Here is a tiny trained network, its code and every weight. The questions are about switching its units off for an input and a class, where a switched-off unit gives its printed mean instead of its output.

import numpy as np


def w(rows, s, z=0):
    codes = np.array(rows[::2]) - 128.0
    scale = np.full(codes.shape[1], s)
    scale[-1] = z or s
    return codes * scale


def f(y):
    return y / 2 * (1 + np.tanh(0.7978845608 * (y + 0.044715 * y**3)))


def log_softmax(a):
    a = a - a.max(-1, keepdims=True)
    return a - np.log(np.exp(a).sum(-1, keepdims=True))


def net(x, mask):
    res = np.array(x, float).reshape(1, 7) / 4 @ E
    y = f(res @ A[0][:, :-1].T + A[0][:, -1])
    res = res + np.where(mask, y, B[0][:, -1]) @ B[0][:, :-1]
    return log_softmax(res[-1] @ U[:, :-1].T + U[:, -1])


A, B = {}, {}
E = w([
[169,212,155,91,79,49],'x0',
[77,77,135,119,6,119],'x1',
[129,129,128,129,127,129],'x2',
[130,128,126,127,126,131],'x3',
[70,114,173,27,181,131],'x4',
[215,49,194,128,123,114],'x5',
[130,127,122,125,128,128],'x6',
],0.014)
A[0] = w([
[228,11,210,132,156,110,58],'N0',
[170,83,158,130,135,143,2],'N1',
[177,136,75,246,80,108,112],'N2',
[199,214,153,76,110,92,103],'N3',
[85,96,120,160,158,209,70],'N4',
[46,96,202,8,145,138,115],'N5',
[103,106,139,26,181,140,128],'N6',
[143,88,50,247,130,66,83],'N7',
[104,25,106,175,195,192,152],'N8',
[181,143,55,245,109,140,83],'N9',
[176,157,141,153,213,156,40],'N10',
[130,57,104,141,24,134,55],'N11',
[199,73,164,110,138,80,54],'N12',
[149,164,131,163,98,161,43],'N13',
[84,91,132,45,183,110,124],'N14',
[51,122,94,92,39,139,24],'N15',
[211,209,64,128,255,157,33],'N16',
[154,210,176,94,84,40,71],'N17',
[24,220,41,159,181,119,57],'N18',
[101,44,110,166,167,153,117],'N19',
[104,74,124,149,130,236,132],'N20',
],0.011,0.0028)
B[0] = w([
[50,165,31,210,152,139,244],'N0',
[111,134,103,142,145,120,160],'N1',
[169,120,150,110,189,160,251],'N2',
[145,150,136,89,125,64,220],'N3',
[149,194,135,103,102,69,185],'N4',
[168,114,155,124,173,185,231],'N5',
[173,141,149,147,169,175,199],'N6',
[152,143,165,127,177,163,219],'N7',
[140,178,142,67,72,71,224],'N8',
[193,153,138,110,171,191,241],'N9',
[99,47,191,119,108,120,193],'N10',
[99,49,152,119,123,140,215],'N11',
[81,151,99,194,139,103,190],'N12',
[135,129,129,127,158,129,156],'N13',
[176,138,143,108,182,182,194],'N14',
[73,64,110,156,100,129,202],'N15',
[88,9,137,142,66,124,246],'N16',
[153,170,147,91,92,90,232],'N17',
[70,167,52,189,135,130,233],'N18',
[172,146,135,75,107,53,190],'N19',
[141,131,117,117,117,80,197],'N20',
],0.012,0.015)
U = w([
[159,127,156,124,178,193,129],'0',
[134,162,137,89,92,39,25],'1',
[56,156,59,202,137,129,126],'2',
[85,3,160,141,88,128,253],'3',
],0.014,0.0011)

Each question gives the input, the list of numbers given to net, and the class t.
The units are the neurons (one row each of A and B). Each row of codes is followed by its name. A weight is (code - 128) times the scale printed after its matrix; where a second scale follows, it is the last column's (A, B and U).
mask holds one flag per neuron, in row order. A switched-off neuron (its flag False) gives its mean, the last column of its row in B, instead of its output. The means were averaged over made-up inputs and are rounded, as every weight is.
A unit's drop is (log p(t) with every unit on - log p(t) with that unit switched off) / (log p(t) with every unit on - log p(t) with every unit switched off).
The circuit of an input: a set's keep is (log p(t) with only the set's units on - log p(t) with every unit switched off) / (log p(t) with every unit on - log p(t) with every unit switched off). Starting from the 12 units with the biggest drops (on a tie, the unit counted first), units are removed one at a time, each time the one whose removal leaves the highest keep (on an exact tie, the one counted first), for as long as the keep stays at least 0.8.
circuit, biggest first: the units of the circuit, biggest drop first
most important unit: the unit with the biggest drop
k most important neurons: the k neurons with the biggest drops, biggest first
drop of u: that unit's drop, to one decimal
input [3,-6,-1,7,-1,5,6], class 3: circuit, biggest first : N16
input [7,5,-1,8,7,2,-4], class 0: 2 most important neurons : N5; N8
input [-3,4,-4,-1,6,-6,-7], class 0: 3 most important neurons : N5; N0; N14
input [-8,1,-8,4,-8,3,7], class 0: 3 most important neurons : N9; N7; N2
input [-8,5,2,8,7,-8,8], class 1: 3 most important neurons : N8; N4; N19
input [-5,-5,5,-4,-2,-4,-5], class 1: 2 most important neurons : N8; N4
input [-6,-8,-3,-1,3,-7,-2], class 3: 2 most important neurons : N16; N10
input [5,0,-7,-5,2,-6,-5], class 2: 4 most important neurons : N18; N8; N19; N4
input [-3,2,5,-2,-6,5,-8], class 0: 4 most important neurons : N2; N9; N18; N7
input [7,8,-2,-5,-3,-6,5], class 3: 3 most important neurons : N15; N11; N8
input [8,-1,-7,-1,8,-1,-8], class 0: 3 most important neurons : N5; N6; N14
input [-4,-8,-1,7,6,7,5], class 3: 3 most important neurons : N16; N10; N18
input [-5,-8,-6,-4,7,-4,2], class 3: 3 most important neurons : N16; N10; N9
input [0,2,5,-1,-7,7,2], class 0: most important unit : N2
input [5,8,-4,-8,4,-7,1], class 3: drop of N5 : 0.2
input [-7,-3,1,1,-6,-7,-8], class 1: drop of N4 : 0.4
input [-7,7,4,-5,-2,3,-8], class 1: drop of N20 : 0.1
